[[144 119 131 143 128  98 135]
 [117 151 117 130 112 100 118]
 [128 119 134 114 135 155 138]
 [130 116 141 106 139 145 142]]
:
[[130 116 141 106 139 145 142]
 [128 119 134 114 135 155 138]
 [144 119 131 143 128  98 135]
 [117 151 117 130 112 100 118]]

[[150 141 128 150 130 110]
 [152 138 125 151 127 109]
 [133 113 105 122 108 136]
 [121 125 132 131 132 133]
 [152 139 129 153 130 106]
 [139 155 152 137 153  99]
 [137 144 141 138 141 113]]
:
[[139 155 152 137 153  99]
 [137 144 141 138 141 113]
 [121 125 132 131 132 133]
 [152 139 129 153 130 106]
 [150 141 128 150 130 110]
 [152 138 125 151 127 109]
 [133 113 105 122 108 136]]

[[108 116 124 105 123 145 144 122 120]
 [115 111 115 110 114 147 143 135 132]
 [123 103 102 118 103 151 146 147 143]
 [122 106 106 116 106 149 144 146 142]]
:
[[108 116 124 105 123 145 144 122 120]
 [115 111 115 110 114 147 143 135 132]
 [122 106 106 116 106 149 144 146 142]
 [123 103 102 118 103 151 146 147 143]]

[[135 131 138 131 139 113 126 121 141 116]
 [120 115 126 120 122 119 119 118 129 121]
 [135 116 135 125 136 121 135 132 125 118]
 [145 127 143 140 146 134 139 140 131 126]
 [138 154 141 142 142 129 130 124 149 129]
 [112 132 117 123 113 127 117 118 126 132]
 [125 132 121 132 123 144 130 136 121 139]
 [109 137 112 125 108 134 116 118 130 137]
 [105 106 113 116 104 119 112 117 126 122]]
:
[[145 127 143 140 146 134 139 140 131 126]
 [138 154 141 142 142 129 130 124 149 129]
 [135 131 138 131 139 113 126 121 141 116]
 [135 116 135 125 136 121 135 132 125 118]
 [120 115 126 120 122 119 119 118 129 121]
 [125 132 121 132 123 144 130 136 121 139]
 [112 132 117 123 113 127 117 118 126 132]
 [105 106 113 116 104 119 112 117 126 122]
 [109 137 112 125 108 134 116 118 130 137]]

[[124 129 157 106 149 128 142 138 118]
 [132 121 130 118 139 136 132 108 124]
 [134 117 132 121 132 134 134 112 120]]
:
[[124 129 157 106 149 128 142 138 118]
 [134 117 132 121 132 134 134 112 120]
 [132 121 130 118 139 136 132 108 124]]

[[139 133 121 137]
 [151 133 132 137]
 [138 133 126 137]
 [139 133 135 137]
 [156 139 141 137]]
:
[[156 139 141 137]
 [139 133 135 137]
 [151 133 132 137]
 [138 133 126 137]
 [139 133 121 137]]
---
[[126 126 120 136]
 [131 137 104 134]
 [130 123 120 132]
 [131 126 123 128]]
:
[[131 137 104]
 [130 123 120]]

[[129 128 150 144]
 [128 129 148 142]
 [126 129 140 137]
 [128 131 153 147]]
:
[[128 129 148]
 [126 129 140]]

[[130 121 127 150 124]
 [129 127 127 123 121]
 [148 118 126 112 125]
 [133 120 131 122 128]
 [130 126 139 122 126]]
:
[[129 127 127]
 [148 118 126]]

[[128 128 110 131]
 [128 126 103 128]
 [128 126 121 132]]
:
[[128 126 103]
 [128 126 121]]

[[124 132 133]
 [127 136 121]
 [136 137 142]
 [132 137 143]
 [125 125 103]]
:
[[127 136 121]
 [136 137 142]]

[[127 129 131 129]
 [129 128 129 127]
 [103 129 129 129]]
:
[[129 128 129]
 [103 129 129]]

[[102 151 119 121]
 [125 121 135 122]
 [121 123 116 129]
 [125 121 132 129]]
:
[[125 121 135]
 [121 123 116]]

[[128 134 128 137]
 [154 140 117  99]
 [124 107 135 143]
 [145 143 127 108]]
:
[[154 140 117]
 [124 107 135]]

[[141 104 118]
 [127 120 123]
 [147 102 133]
 [130 125 126]
 [126 112 122]]
:
[[127 120 123]
 [147 102 133]]
---
[[147 142 121 129 131 126 126 121 122 127 128 125 124 139 129 134]
 [126 129 127 129 130 127 128 128 132 131 130 125 126 133 133 128]
 [128 124 125 129 127 126 125 125 123 122 130 127 130 121 122 125]
 [118 133 132 125 126 126 127 135 135 129 125 128 128 117 132 126]
 [145 125 136 132 134 133 135 136 127 132 129 132 135 140 134 127]
 [154 125 132 131 134 151 132 138 122 134 129 130 131 140 134 130]]
:
[[129 134 147 142 121 129 131 126 126 121 122 127 128 125 124 139]
 [133 128 126 129 127 129 130 127 128 128 132 131 130 125 126 133]
 [122 125 128 124 125 129 127 126 125 125 123 122 130 127 130 121]
 [132 126 118 133 132 125 126 126 127 135 135 129 125 128 128 117]
 [134 127 145 125 136 132 134 133 135 136 127 132 129 132 135 140]
 [134 130 154 125 132 131 134 151 132 138 122 134 129 130 131 140]]

[[130 125 120]
 [124 128 142]
 [123 131 117]
 [147 131 126]
 [150 131 119]
 [121 126 113]
 [146 127 109]
 [129 122 143]
 [120 126 148]
 [119 126 150]]
:
[[125 120 130]
 [128 142 124]
 [131 117 123]
 [131 126 147]
 [131 119 150]
 [126 113 121]
 [127 109 146]
 [122 143 129]
 [126 148 120]
 [126 150 119]]

[[127 126 126 129 129 126 128 126]
 [130 129 130 134 130 128 129 124]
 [128 130 127 128 128 123 126 127]
 [132 123 134 127 136 139 141 105]
 [121 132 132 131 130 127 131 118]
 [129 127 127 128 126 125 128 127]
 [129 129 125 125 126 128 124 125]
 [132 120 137 123 129 136 133 102]
 [125 126 130 126 125 129 130 121]
 [127 128 130 135 134 119 130 119]]
:
[[128 126 127 126 126 129 129 126]
 [129 124 130 129 130 134 130 128]
 [126 127 128 130 127 128 128 123]
 [141 105 132 123 134 127 136 139]
 [131 118 121 132 132 131 130 127]
 [128 127 129 127 127 128 126 125]
 [124 125 129 129 125 125 126 128]
 [133 102 132 120 137 123 129 136]
 [130 121 125 126 130 126 125 129]
 [130 119 127 128 130 135 134 119]]

[[130 127 115 116 134]
 [131 130 120 119 131]
 [116 122 140 151 140]
 [141 136 110 102 116]
 [127 123 136 142 124]
 [121 133 153 155 120]
 [121 130 147 149 127]
 [124 123 132 136 133]]
:
[[116 134 130 127 115]
 [119 131 131 130 120]
 [151 140 116 122 140]
 [102 116 141 136 110]
 [142 124 127 123 136]
 [155 120 121 133 153]
 [149 127 121 130 147]
 [136 133 124 123 132]]

[[114 119 123 111 122 124 110 123 123 124 120 128 100 125 128]
 [131 124 129 126 132 124 129 125 132 139 126 131 131 121 129]
 [125 134 133 127 133 128 130 126 128 131 131 135 124 131 129]]
:
[[125 128 114 119 123 111 122 124 110 123 123 124 120 128 100]
 [121 129 131 124 129 126 132 124 129 125 132 139 126 131 131]
 [131 129 125 134 133 127 133 128 130 126 128 131 131 135 124]]

[[131 128 129 130]
 [128 129 129 129]
 [124 126 128 127]
 [128 130 130 130]
 [154 153 123 144]
 [133 131 125 133]
 [129 129 129 127]
 [150 147 121 145]
 [128 127 129 130]
 [151 155 121 144]
 [129 129 128 128]]
:
[[129 130 131 128]
 [129 129 128 129]
 [128 127 124 126]
 [130 130 128 130]
 [123 144 154 153]
 [125 133 133 131]
 [129 127 129 129]
 [121 145 150 147]
 [129 130 128 127]
 [121 144 151 155]
 [128 128 129 129]]
